Below are the code and all the weights of a small trained network. Each question names an input and a target symbol and asks about switching units off, where a switched-off unit gives its printed mean instead of its output.

import numpy as np


def w(rows, s, z=0):
    codes = np.array(rows[::2]) - 128.0
    scale = np.full(codes.shape[1], s)
    scale[-1] = z or s
    return codes * scale


def norm(h):
    return h / np.sqrt((h * h).mean(-1, keepdims=True) + 1e-5)


def f(y):
    return y / 2 * (1 + np.tanh(0.7978845608 * (y + 0.044715 * y**3)))


def softmax(a):
    e = np.exp(a - a.max(-1, keepdims=True))
    return e / e.sum(-1, keepdims=True)


def log_softmax(a):
    a = a - a.max(-1, keepdims=True)
    return a - np.log(np.exp(a).sum(-1, keepdims=True))


def net(x, mask):
    ids = ['εζμπτψω'.index(c) for c in x.split()]
    T = len(ids)
    res = E[ids] + P[:T]
    u = 0
    for l in range(2):
        r = norm(res)
        for j in range(2):
            rows = slice(3 * j, 3 * j + 3)
            q, k, v = (r @ M[l][rows].T for M in (Q, K, V))
            z = softmax(np.where(np.tri(T) > 0, q @ k.T / 3**0.5, -1e9)) @ v
            o = O[l][rows]
            res = res + np.where(mask[u + j], z, o[:, -1]) @ o[:, :-1]
        u += 2
        y = f(norm(res) @ A[l][:, :-1].T + A[l][:, -1])
        res = res + np.where(mask[u : u + 8], y, B[l][:, -1]) @ B[l][:, :-1]
        u += 8
    return log_softmax(norm(res)[-1] @ U[:, :-1].T + U[:, -1])


Q, K, V, O, A, B = {}, {}, {}, {}, {}, {}
E = w([
[64,113,72,134,161,112],'ε',
[59,143,34,115,223,107],'ζ',
[212,166,210,22,149,127],'μ',
[181,77,186,88,4,139],'π',
[86,145,53,131,169,100],'τ',
[60,118,37,148,142,117],'ψ',
[215,107,241,68,34,128],'ω',
],0.0016)
P = w([
[149,121,82,174,128,215],'0',
[120,33,94,140,151,70],'1',
[49,171,161,129,83,42],'2',
[198,181,50,199,60,100],'3',
[94,60,143,169,202,180],'4',
[59,158,133,106,91,53],'5',
[188,168,65,231,92,76],'6',
[105,9,165,96,145,132],'7',
[64,163,130,93,83,72],'8',
[162,161,59,239,96,81],'9',
[135,37,197,152,178,181],'10',
[77,173,131,91,78,81],'11',
],0.0013)
Q[0] = w([
[170,142,228,61,111,156],'L0H1',
[179,143,252,5,135,152],'L0H1',
[123,109,225,102,5,170],'L0H1',
[67,205,101,202,92,112],'L0H2',
[144,146,187,60,242,178],'L0H2',
[167,107,154,47,129,121],'L0H2',
],0.0032)
K[0] = w([
[166,158,216,17,131,200],'L0H1',
[166,166,187,9,156,161],'L0H1',
[227,108,207,92,1,150],'L0H1',
[96,155,100,105,83,51],'L0H2',
[148,39,140,129,138,146],'L0H2',
[129,118,104,136,164,192],'L0H2',
],0.0041)
V[0] = w([
[84,117,127,164,149,208],'L0H1',
[151,135,206,30,78,127],'L0H1',
[8,222,67,250,178,56],'L0H1',
[58,106,133,77,176,141],'L0H2',
[90,67,120,167,118,85],'L0H2',
[76,168,205,164,87,24],'L0H2',
],0.0018)
O[0] = w([
[161,147,213,110,164,115,94],'L0H1',
[62,121,90,142,200,108,40],'L0H1',
[185,102,218,66,73,181,255],'L0H1',
[107,100,176,152,136,110,174],'L0H2',
[103,147,72,105,199,79,164],'L0H2',
[254,88,140,36,125,136,85],'L0H2',
],0.0016,0.00078)
A[0] = w([
[76,96,152,36,236,85,226],'L0N1',
[141,117,183,213,83,203,135],'L0N2',
[228,217,187,15,132,80,44],'L0N3',
[139,97,185,81,40,43,101],'L0N4',
[80,73,169,153,56,101,197],'L0N5',
[67,102,165,74,84,202,170],'L0N6',
[198,122,56,166,40,162,255],'L0N7',
[154,190,252,153,148,77,141],'L0N8',
],0.002,0.001)
B[0] = w([
[178,181,119,168,39,126,250],'L0N1',
[126,180,151,122,142,135,100],'L0N2',
[85,80,82,190,106,181,138],'L0N3',
[69,163,121,130,182,155,171],'L0N4',
[158,197,68,146,172,156,175],'L0N5',
[125,158,104,153,144,74,151],'L0N6',
[180,172,128,147,106,92,197],'L0N7',
[96,107,4,97,132,121,123],'L0N8',
],0.0023,0.0014)
Q[1] = w([
[113,180,205,169,142,205],'L1H1',
[176,52,186,122,137,163],'L1H1',
[119,18,130,112,133,103],'L1H1',
[3,181,96,19,80,89],'L1H2',
[120,218,63,173,100,127],'L1H2',
[211,82,159,201,198,188],'L1H2',
],0.0051)
K[1] = w([
[123,76,77,145,94,89],'L1H1',
[151,98,184,96,189,88],'L1H1',
[135,138,184,70,156,121],'L1H1',
[83,220,138,172,159,196],'L1H2',
[129,253,76,141,35,120],'L1H2',
[152,14,109,61,98,70],'L1H2',
],0.0048)
V[1] = w([
[157,34,143,127,252,147],'L1H1',
[160,159,77,155,168,46],'L1H1',
[79,107,158,148,71,44],'L1H1',
[57,126,111,22,246,100],'L1H2',
[201,166,213,124,176,69],'L1H2',
[160,181,96,15,101,26],'L1H2',
],0.0023)
O[1] = w([
[70,110,102,151,80,174,12],'L1H1',
[190,57,141,183,122,162,248],'L1H1',
[201,132,52,103,222,131,117],'L1H1',
[127,144,57,210,107,3,50],'L1H2',
[77,68,49,208,52,219,147],'L1H2',
[17,76,142,138,77,93,180],'L1H2',
],0.0025,0.0014)
A[1] = w([
[121,245,152,183,56,156,53],'L1N1',
[117,56,134,199,134,48,148],'L1N2',
[163,42,80,171,149,219,255],'L1N3',
[157,99,72,121,81,46,228],'L1N4',
[31,86,79,117,108,93,130],'L1N5',
[219,210,130,191,149,236,121],'L1N6',
[155,141,216,43,206,66,52],'L1N7',
[132,123,254,86,130,225,237],'L1N8',
],0.0029,0.00067)
B[1] = w([
[194,70,155,12,153,147,137],'L1N1',
[134,146,70,98,164,176,202],'L1N2',
[154,194,192,72,59,85,200],'L1N3',
[135,166,143,171,205,141,249],'L1N4',
[181,93,151,207,72,181,149],'L1N5',
[180,125,174,173,5,155,160],'L1N6',
[114,63,205,219,54,111,139],'L1N7',
[93,108,39,111,217,122,169],'L1N8',
],0.0023,0.0017)
U = w([
[219,149,169,53,17,226,218],'ε',
[165,220,210,157,102,2,133],'ζ',
[163,188,38,200,247,162,124],'μ',
[59,38,210,199,113,71,95],'π',
[47,112,56,10,163,166,161],'τ',
[102,60,220,51,177,94,2],'ψ',
[51,91,72,242,27,211,121],'ω',
],0.0055,0.00088)

Each question gives the input, a string of symbols that net reads in full, and the target symbol t.
The units are the heads (3 rows each of Q, K, V and O) and the neurons (one row each of A and B). Each row of codes is followed by its name. A weight is (code - 128) times the scale printed after its matrix; where a second scale follows, it is the last column's (O, A, B and U).
mask holds one flag per unit, layer by layer, with each layer's heads first. A switched-off unit (its flag False) gives its mean, the last column of its rows in O or B, instead of its output. The means were averaged over made-up inputs and are rounded, as every weight is.
A unit's drop is (log p(t) with every unit on - log p(t) with that unit switched off) / (log p(t) with every unit on - log p(t) with every unit switched off).
The circuit of an input: a set's keep is (log p(t) with only the set's units on - log p(t) with every unit switched off) / (log p(t) with every unit on - log p(t) with every unit switched off). Starting from the 12 units with the biggest drops (on a tie, the unit counted first), units are removed one at a time, each time the one whose removal leaves the highest keep (on an exact tie, the one counted first), for as long as the keep stays at least 0.8.
circuit, biggest first: the units of the circuit, biggest drop first
most important unit: the unit with the biggest drop
k most important neurons: the k neurons with the biggest drops, biggest first
top k neurons in layer l: the k neurons of layer l with the biggest drops, biggest first
heads that matter: for each layer, one digit per head in row order, 1 if its drop is at least 0.15 and else 0, layers parted by /
input ψ π τ, target ψ: heads that matter => 11 / 01
input ω μ ζ ψ ε ε μ μ μ μ ε ε, target ω: circuit, biggest first => (L1N5)
input ζ ζ ζ π π ζ π π π, target ζ: circuit, biggest first => (L0H2, L1H2, L0H1)
input ζ ε ζ ω μ π ζ ζ ζ ε τ ω, target ζ: circuit, biggest first => (L0H2, L1H2, L0H1)
input ζ ω μ π τ ζ ε ω μ μ τ, target ε: 2 most important neurons => (L1N3, L0N4)
input τ ζ ζ ζ ζ ω μ τ π, target τ: heads that matter => 11 / 01
input τ ε ζ ζ ψ π ω ζ, target π: heads that matter => 10 / 01
input π μ ω π π ζ ψ, target ε: circuit, biggest first => (L0H1, L1H2)
input μ ψ ω ζ, target ε: circuit, biggest first => (L0H1, L1N6)
input ω ψ τ ε ζ ε ω μ ω ζ ζ, target ω: heads that matter => 10 / 11
input ω ζ μ π ζ π ε ζ π, target ω: circuit, biggest first => (L0H1, L0N4, L1N3)
input ζ π ε ζ τ ψ π μ, target τ: circuit, biggest first => (L0N3, L1N8, L0H1, L1H1)
input μ ω μ, target μ: heads that matter => 11 / 01
input ψ τ π ζ π ψ π ω ψ, target ψ: circuit, biggest first => (L1H2, L0H1, L1N7, L1N8)
input ψ ζ ζ ε, target ε: circuit, biggest first => (L0H1)
input ψ ω μ τ ε ζ π ζ π ε, target ζ: circuit, biggest first => (L0H1, L0N7, L0N3)
input ζ μ π, target ζ: circuit, biggest first => (L1H2, L0H1)
input ψ ζ π ω μ μ ε τ, target ω: top 3 neurons in layer 1 => (L1N5, L1N1, L1N6)
input ζ ζ μ μ ζ ζ ε ψ ω ζ τ, target π: 2 most important neurons => (L1N7, L0N1)
input ε ζ ψ π ω ζ ε μ π π τ, target ω: heads that matter => 10 / 01
input ζ τ ω π ε, target τ: most important unit => L0H1
input ψ ω μ μ ζ ζ τ ζ, target μ: heads that matter => 10 / 11
input μ ζ π, target μ: heads that matter => 11 / 00
